[[100 106 108 141 151]
 [130 138 130 129 139]
 [134 141 132 131 146]] out 106

[[143 146 143 147 142 144]
 [143 140 124 126 148 111]
 [144 127 112 113 150 112]] out 146

[[127 132 123 129 117 133 101]
 [129 131 131 129 129 128 129]
 [146 128 133 108 137 129 124]] out 132

[[139 123 124 137 102]
 [136 117 126 147 108]
 [143 116  99 154 127]] out 123

[[143 123 103 151 129]
 [152 139 119 153 115]
 [115 135 143 154 109]] out 123

[[135 137 121 139 112 140 151]
 [120 139 122 140 154 140 106]
 [134 130 127 134 133 135 129]] out 137

[[142 154 104 151 110 130]
 [126 114 152 117 144 118]
 [148 125 137 127 122 117]] out 154

[[121 135 135  98 149]
 [123 147 109 119 108]
 [144 132 146 123 150]] out 135
---
array([[130, 112, 142, 103, 143, 115, 107],
       [129, 119, 136, 114, 136, 121, 117]]) >> 115

array([132, 120, 106, 129, 135, 128, 140]) >> 128

array([132, 127, 118, 153, 121, 122, 120]) >> 122

array([[154, 135, 144, 114],
       [146, 119, 148, 119]]) >> 144

array([[113, 104, 135, 140],
       [122, 127, 140,  99],
       [116, 105, 134, 139]]) >> 135

array([104, 155, 122, 153, 138, 136, 129]) >> 136

array([150, 116, 147, 112, 140, 121, 143]) >> 121

array([[127, 123, 132, 140, 131],
       [126, 145, 138, 130, 135],
       [109, 136, 156, 148, 146]]) >> 140
---
[[134 134 126 125]
 [132 133 117 111]
 [102 142 114 137]] -> 102

[156 140 130 133 120 134 128] -> 156

[101 143 155 153 125] -> 101

[144 142 108 131 124 158 121] -> 144

[136 134 133 144 155] -> 136

[120 136 114 117 116 152] -> 120
---
[[106 124 126 151 120]
 [104 119 118 141 132]] -> 141

[116 140 135 133 153] -> 140

[ 98 117 133 134 112 148 142] -> 142

[[128 125 124 130]
 [128 102 135 154]
 [143 107 151 138]] -> 151

[139 106 100 147 127] -> 139

[117 111 129 138 104] -> 129

[100 122 148 156 135] -> 148

[[136 134 113 127]
 [123 127 150 134]
 [123 122 124 124]] -> 136

[[107 112 132 131 138]
 [106 113 132 134 137]
 [105 117 133 127 134]] -> 137
---
[110 123 122 157 127] value 123

[127 121 103 125 112 140 123] value 123

[134 140 116 105 132] value 132

[128 149 127 106 148] value 128

[130 133 109 131 144 153 135] value 133

[124 110 127 108 129 103 154] value 124

[[134 131 121 137 112 150 113]
 [120 120 134 130 143 124 142]
 [136 132 103 122 112 142 113]] value 130

[151 109 125  99 136 126 141] value 126

[120 146 135 138 156 105 121] value 135

[135 144 141 116 149 114 139] value 139
---
[[136 142 152 129 143 157]
 [117 135 115 154 135 111]] out 157, 154

[111 157 107 118 108] out 157, 118

[118  98 128 120 143] out 143, 128

[126 158 122 127] out 158, 127

[[102 118 129 127 138 103 126]
 [122 126 132 122 136 117 123]] out 138, 136

[[118 137 135 120 145 118 137]
 [135 125 129 156 122 127 137]
 [126 122 128 139 138 119 144]] out 156, 145

[137 141 136 103 133 126 105] out 141, 137
---
[[126 128 133 129 124 106 137]
 [129 139 135 131 124 105 131]
 [126 125 132 129 125 107 138]] result: 105

[[110 135 112 113 129 157 117]
 [119 158 115 101 135 129 133]] result: 157

[[120 111 137 113 149 110]
 [141 110 157 106 148 116]] result: 149

[[130 124 134 124 133 123]
 [133 129 133 130 102 116]] result: 133

[[133 121 140 142 102 106 139]
 [111 136 142 143 128 130 102]
 [136 113 150 152 126 124 156]] result: 130

[[143 129 154 127 141 134 138]
 [137 108 128 120 137 111 146]] result: 134

[[123 147 156 143]
 [135 110 110 120]] result: 156

[[108 126 114 139 122]
 [133 126 127 150 123]] result: 139
---
array([142, 141, 104, 132]) | 132
array([134,  99, 128, 129]) | 129
array([150, 143, 135, 134]) | 134
array([124, 153, 118, 133]) | 133
array([151, 120, 136, 108]) | 108
array([120, 125, 105, 115]) | 115
---
141  118  129  150
147  116  114  133
141  119  129  151
Out: 114

136  122  133  125  123  154  119
131  128  108  125  113  140  120
Out: 133

128  112  113  141
153  118  134  118
147  121  138  120
Out: 134

128  127  128  127
128  130  128  150
128  129  128  147
Out: 128

111  137  127  155  118  107  118
129  148  135  125  122   98  154
131  141  132  126  128  106  153
Out: 135

128  140  123  153  106  100
127  114  136  102  143  154
Out: 123

129  140  152  142  112  132
128  129  127  129  128  128
Out: 152
---
[[117 142 133 118 110 102]
 [130 141 128 117 120 112]] result: 102

[[125 131 118 133 136 134]
 [112 125 127 139 151 121]] result: 134

[[138 142 125 131 122 105 139]
 [130 120 116 117 122 112 117]] result: 139

[[127 154 135 138 144]
 [115 136 125 119 129]] result: 144

[[121 116 152 126]
 [130 146 121 128]] result: 126

[[135 108 136 123]
 [128 103 128 126]] result: 123
---
array([[123, 123, 146, 144, 143, 131, 132],
       [137, 127, 107, 120, 128, 142, 136]])
146, 107

array([126, 122, 117, 140, 106, 121, 125])
140, 106

array([[133, 102, 131,  98, 119],
       [129, 127, 158, 104, 154]])
158, 98

array([144, 128, 123, 105])
144, 105

array([150, 146, 141, 144])
150, 141

array([116, 134, 106, 120, 131, 137])
137, 106

array([137, 134, 107, 104, 154])
154, 104
---
[144 153 156 134 152 119 150] => 156, 153

[[142 123 106 120 129 138 124]
 [128 124 132 134 135 131 128]] => 142, 138

[110 147 149 146 150] => 150, 149

[[131 140 103 129 124 146]
 [138 128 130 127 125 137]
 [151 116 136 131 130 111]] => 151, 146

[108 118 151 104 149] => 151, 149

[118 116 104 148 130 107] => 148, 130

[131 124 151 134 127 129] => 151, 134

[129 130 155 135 120] => 155, 135

[[120 125 122 131 121]
 [148 141 147 137 150]] => 150, 148
---
[118 155 110 136 146 151 116] result: 155

[[136 110 108 112]
 [122 152 153 147]
 [115 120 122 122]] result: 153

[ 99 138 130 153 108] result: 153

[152 140 140 135 145] result: 152

[128 122 128 108 144 139 105] result: 144

[146 104 140 122] result: 146
